Below is a small trained network, with its code and all its weights. Each question gives an input and a class and asks what happens when units are switched off, that is, made to give their printed mean instead of their output.

import numpy as np


def w(rows, s, z=0):
    codes = np.array(rows[::2]) - 128.0
    scale = np.full(codes.shape[1], s)
    scale[-1] = z or s
    return codes * scale


def f(y):
    return np.maximum(y, 0)


def log_softmax(a):
    a = a - a.max(-1, keepdims=True)
    return a - np.log(np.exp(a).sum(-1, keepdims=True))


def net(x, mask):
    res = np.array(x, float).reshape(1, 6) / 4 @ E
    y = f(res @ A[0][:, :-1].T + A[0][:, -1])
    res = res + np.where(mask, y, B[0][:, -1]) @ B[0][:, :-1]
    return log_softmax(res[-1] @ U[:, :-1].T + U[:, -1])


A, B = {}, {}
E = w([
[137,211,64,97,241],'x0',
[253,153,88,88,87],'x1',
[109,38,100,21,101],'x2',
[4,111,45,90,97],'x3',
[109,205,89,141,92],'x4',
[92,162,225,76,81],'x5',
],0.004)
A[0] = w([
[81,144,97,142,138,91],'n1',
[159,48,136,148,229,20],'n2',
[95,139,108,138,135,97],'n3',
[129,129,127,129,126,106],'n4',
[225,111,99,151,66,33],'n5',
[44,77,122,4,82,86],'n6',
[214,148,90,161,53,70],'n7',
[84,132,219,168,97,111],'n8',
[159,186,123,135,149,100],'n9',
[91,117,182,149,99,154],'n10',
[77,95,124,50,98,84],'n11',
[75,141,252,183,93,105],'n12',
[146,134,121,136,117,126],'n13',
[137,112,132,134,150,71],'n14',
[66,139,90,139,132,110],'n15',
[78,136,239,179,94,107],'n16',
[164,108,116,139,119,112],'n17',
[80,96,122,56,100,87],'n18',
[172,229,124,124,175,70],'n19',
[183,110,105,145,69,60],'n20',
[184,81,102,145,140,102],'n21',
[161,199,119,120,171,82],'n22',
[13,128,45,146,129,156],'n23',
[54,151,74,147,142,95],'n24',
[113,129,120,129,129,127],'n25',
[134,127,126,130,123,119],'n26',
[96,123,111,102,121,247],'n27',
[130,117,131,129,143,97],'n28',
[35,159,61,152,146,84],'n29',
[191,255,122,138,176,76],'n30',
[158,62,111,139,180,31],'n31',
[31,159,59,155,152,84],'n32',
[105,134,186,154,112,110],'n33',
[188,126,105,148,150,218],'n34',
[151,176,127,114,161,113],'n35',
[155,60,130,142,209,20],'n36',
[67,89,122,41,96,89],'n37',
],0.0096,0.0011)
B[0] = w([
[99,157,120,157,104,173],'n1',
[143,119,245,146,86,193],'n2',
[109,141,127,151,110,158],'n3',
[129,128,129,128,128,128],'n4',
[171,89,57,195,110,206],'n5',
[116,73,111,1,82,253],'n6',
[181,90,35,164,128,206],'n7',
[70,103,139,145,215,209],'n8',
[163,169,120,106,147,184],'n9',
[90,105,140,123,183,189],'n10',
[123,92,118,49,100,205],'n11',
[54,100,139,158,245,235],'n12',
[139,126,112,132,127,145],'n13',
[132,128,152,131,123,139],'n14',
[88,158,116,149,89,188],'n15',
[59,99,140,152,233,225],'n16',
[142,107,118,152,119,159],'n17',
[122,97,119,55,101,200],'n18',
[178,199,131,77,167,221],'n19',
[146,87,78,162,117,178],'n20',
[160,96,149,172,105,183],'n21',
[165,175,139,86,154,199],'n22',
[45,181,100,142,45,254],'n23',
[78,178,110,166,88,204],'n24',
[121,132,124,132,118,143],'n25',
[130,126,124,130,127,133],'n26',
[96,127,119,106,106,184],'n27',
[127,127,143,128,124,135],'n28',
[67,190,106,179,76,223],'n29',
[200,219,117,75,177,248],'n30',
[139,107,193,157,95,175],'n31',
[69,197,103,185,76,228],'n32',
[94,116,132,142,181,177],'n33',
[201,131,139,142,124,200],'n34',
[149,161,136,98,147,179],'n35',
[139,119,222,145,94,181],'n36',
[120,93,114,36,97,217],'n37',
],0.039,0.0041)
U = w([
[222,226,117,80,176,140],'0',
[66,82,144,164,252,152],'1',
[117,59,112,3,72,157],'2',
[182,96,252,188,82,99],'3',
[145,103,105,112,139,4],'4',
[45,204,94,184,37,130],'5',
[210,64,40,217,110,157],'6',
],0.0041,0.0015)

Each question gives the input, the list of numbers given to net, and the class t.
The units are the neurons (one row each of A and B). Each row of codes is followed by its name. A weight is (code - 128) times the scale printed after its matrix; where a second scale follows, it is the last column's (A, B and U).
mask holds one flag per neuron, in row order. A switched-off neuron (its flag False) gives its mean, the last column of its row in B, instead of its output. The means were averaged over made-up inputs and are rounded, as every weight is.
A unit's drop is (log p(t) with every unit on - log p(t) with that unit switched off) / (log p(t) with every unit on - log p(t) with every unit switched off).
The circuit of an input: a set's keep is (log p(t) with only the set's units on - log p(t) with every unit switched off) / (log p(t) with every unit on - log p(t) with every unit switched off). Starting from the 12 units with the biggest drops (on a tie, the unit counted first), units are removed one at a time, each time the one whose removal leaves the highest keep (on an exact tie, the one counted first), for as long as the keep stays at least 0.8.
circuit, biggest first: the units of the circuit, biggest drop first
unit that matters most: the unit with the biggest drop
top k neurons: the k neurons with the biggest drops, biggest first
drop when u is switched off: that unit's drop, to one decimal
input [6,2,3,-8,-5,2], class 0: circuit, biggest first : [n30]
input [-5,4,6,-2,-5,-3], class 6: circuit, biggest first : [n5 n20]
input [-5,-2,1,-8,-4,-4], class 3: circuit, biggest first : [n2 n36]
input [-1,8,-8,3,-7,-2], class 6: circuit, biggest first : [n5 n7]
input [-3,-1,-3,-5,-2,-8], class 3: top 2 neurons : [n2 n36]
input [3,-3,-7,4,-7,4], class 1: circuit, biggest first : [n12 n16]
input [-5,-7,-5,2,-4,-6], class 1: top 3 neurons : [n12 n16 n8]
input [5,-6,8,-2,-7,-5], class 3: top 3 neurons : [n2 n36 n31]
input [-1,-8,-6,-8,-2,-7], class 1: top 4 neurons : [n12 n16 n8 n33]
input [-8,-6,8,-8,-8,-3], class 1: top 4 neurons : [n12 n16 n8 n10]
input [2,-1,-8,-3,3,7], class 1: top 4 neurons : [n12 n16 n8 n33]
input [-5,4,2,1,-8,5], class 2: drop when n6 is switched off : 0.1
input [-2,8,-6,7,3,4], class 0: drop when n32 is switched off : 0.2
input [6,-2,3,1,6,8], class 2: drop when n6 is switched off : 1.6
input [-3,-3,5,-6,2,0], class 1: drop when n14 is switched off : 0.0
input [-6,-6,3,-3,-8,-6], class 3: unit that matters most : n2
